Here is a tiny trained network, its code and every weight. The questions are about switching its units off for an input and a target symbol, where a switched-off unit gives its printed mean instead of its output.

import numpy as np


def w(rows, s, z=0):
    codes = np.array(rows[::2]) - 128.0
    scale = np.full(codes.shape[1], s)
    scale[-1] = z or s
    return codes * scale


def norm(h):
    return h / np.sqrt((h * h).mean(-1, keepdims=True) + 1e-5)


def f(y):
    return np.maximum(y, 0)


def softmax(a):
    e = np.exp(a - a.max(-1, keepdims=True))
    return e / e.sum(-1, keepdims=True)


def log_softmax(a):
    a = a - a.max(-1, keepdims=True)
    return a - np.log(np.exp(a).sum(-1, keepdims=True))


def net(x, mask):
    ids = ['Πγδεζλμ'.index(c) for c in x.split()]
    T = len(ids)
    res = E[ids] + P[:T]
    q, k, v = (norm(res) @ M[0].T for M in (Q, K, V))
    z = softmax(np.where(np.tri(T) > 0, q @ k.T / 2**0.5, -1e9)) @ v
    res = res + np.where(mask[0], z, O[0][:, -1]) @ O[0][:, :-1]
    y = f(norm(res) @ A[0][:, :-1].T + A[0][:, -1])
    res = res + np.where(mask[1:17], y, B[0][:, -1]) @ B[0][:, :-1]
    return log_softmax(norm(res)[-1] @ U[:, :-1].T + U[:, -1])


Q, K, V, O, A, B = {}, {}, {}, {}, {}, {}
E = w([
[212,7,189],'Π',
[196,98,92],'γ',
[217,60,66],'δ',
[114,170,44],'ε',
[185,117,111],'ζ',
[81,117,184],'λ',
[129,133,99],'μ',
],0.018)
P = w([
[254,151,154],'0',
[160,107,87],'1',
[150,106,89],'2',
[153,102,84],'3',
[103,121,61],'4',
[96,116,66],'5',
[98,106,55],'6',
[85,103,47],'7',
[81,97,39],'8',
[80,94,34],'9',
],0.0066)
Q[0] = w([
[122,170,108],'H1',
[219,87,252],'H1',
],0.022)
K[0] = w([
[69,112,109],'H1',
[227,255,216],'H1',
],0.018)
V[0] = w([
[120,27,200],'H1',
[146,247,224],'H1',
],0.011)
O[0] = w([
[52,2,141,66],'H1',
[30,79,10,3],'H1',
],0.0067,0.0062)
A[0] = w([
[93,194,187,114],'N1',
[159,135,133,129],'N2',
[145,72,181,180],'N3',
[76,185,137,203],'N4',
[63,175,120,170],'N5',
[139,136,136,134],'N6',
[168,117,108,58],'N7',
[116,193,70,159],'N8',
[124,128,164,78],'N9',
[116,185,134,4],'N10',
[119,67,141,110],'N11',
[161,108,90,101],'N12',
[161,127,80,83],'N13',
[63,143,6,78],'N14',
[133,196,204,176],'N15',
[99,150,139,44],'N16',
],0.016,0.0031)
B[0] = w([
[183,89,90,181],'N1',
[140,107,99,233],'N2',
[87,119,207,255],'N3',
[94,147,40,177],'N4',
[116,163,59,161],'N5',
[141,129,129,170],'N6',
[83,99,123,230],'N7',
[194,114,141,222],'N8',
[114,124,168,144],'N9',
[163,87,114,158],'N10',
[173,191,122,185],'N11',
[118,154,116,237],'N12',
[79,142,130,240],'N13',
[93,253,176,179],'N14',
[48,69,131,247],'N15',
[97,160,105,133],'N16',
],0.027,0.0052)
U = w([
[129,146,224,137],'Π',
[102,90,142,3],'γ',
[178,75,216,187],'δ',
[190,4,50,101],'ε',
[77,159,69,217],'ζ',
[49,243,144,102],'λ',
[154,142,78,233],'μ',
],0.014,0.0047)

Each question gives the input, a string of symbols that net reads in full, and the target symbol t.
The units are the heads (2 rows each of Q, K, V and O) and the neurons (one row each of A and B). Each row of codes is followed by its name. A weight is (code - 128) times the scale printed after its matrix; where a second scale follows, it is the last column's (O, A, B and U).
mask holds one flag per unit, heads first, then neurons. A switched-off unit (its flag False) gives its mean, the last column of its rows in O or B, instead of its output. The means were averaged over made-up inputs and are rounded, as every weight is.
A unit's drop is (log p(t) with every unit on - log p(t) with that unit switched off) / (log p(t) with every unit on - log p(t) with every unit switched off).
The circuit of an input: a set's keep is (log p(t) with only the set's units on - log p(t) with every unit switched off) / (log p(t) with every unit on - log p(t) with every unit switched off). Starting from the 12 units with the biggest drops (on a tie, the unit counted first), units are removed one at a time, each time the one whose removal leaves the highest keep (on an exact tie, the one counted first), for as long as the keep stays at least 0.8.
units of the circuit, in order: the units of the circuit, biggest drop first
unit that matters most: the unit with the biggest drop
top k neurons: the k neurons with the biggest drops, biggest first
drop when u is switched off: that unit's drop, to one decimal
input μ λ ζ, target μ: units of the circuit, in order	[H1, N15]
input λ ζ ζ λ ζ δ, target ζ: unit that matters most	N8
input ζ γ λ, target ζ: units of the circuit, in order	[H1, N4]
input λ μ γ, target λ: units of the circuit, in order	[H1, N14]
input Π ζ Π Π λ λ Π γ, target λ: top 3 neurons	[N8, N11, N12]
input μ Π δ δ ε δ δ, target δ: top 2 neurons	[N4, N14]
input δ ζ Π ζ, target δ: top 2 neurons	[N4, N14]
input ζ ζ δ, target ζ: top 4 neurons	[N8, N13, N12, N1]
input δ ζ ε λ, target δ: units of the circuit, in order	[N3, N1]
input μ ζ λ λ ζ Π Π ζ ζ, target Π: units of the circuit, in order	[H1, N3]
input ζ δ ζ, target ζ: top 3 neurons	[N13, N3, N14]
input δ ζ δ, target δ: top 3 neurons	[N4, N14, N3]
input δ μ γ, target δ: drop when N5 is switched off	0.1
input δ Π Π ε λ ζ, target Π: units of the circuit, in order	[N4]
input ε μ ζ ε ε μ Π ε δ ε, target μ: drop when H1 is switched off	0.9
input ζ ζ ζ, target ζ: drop when N12 is switched off	0.2
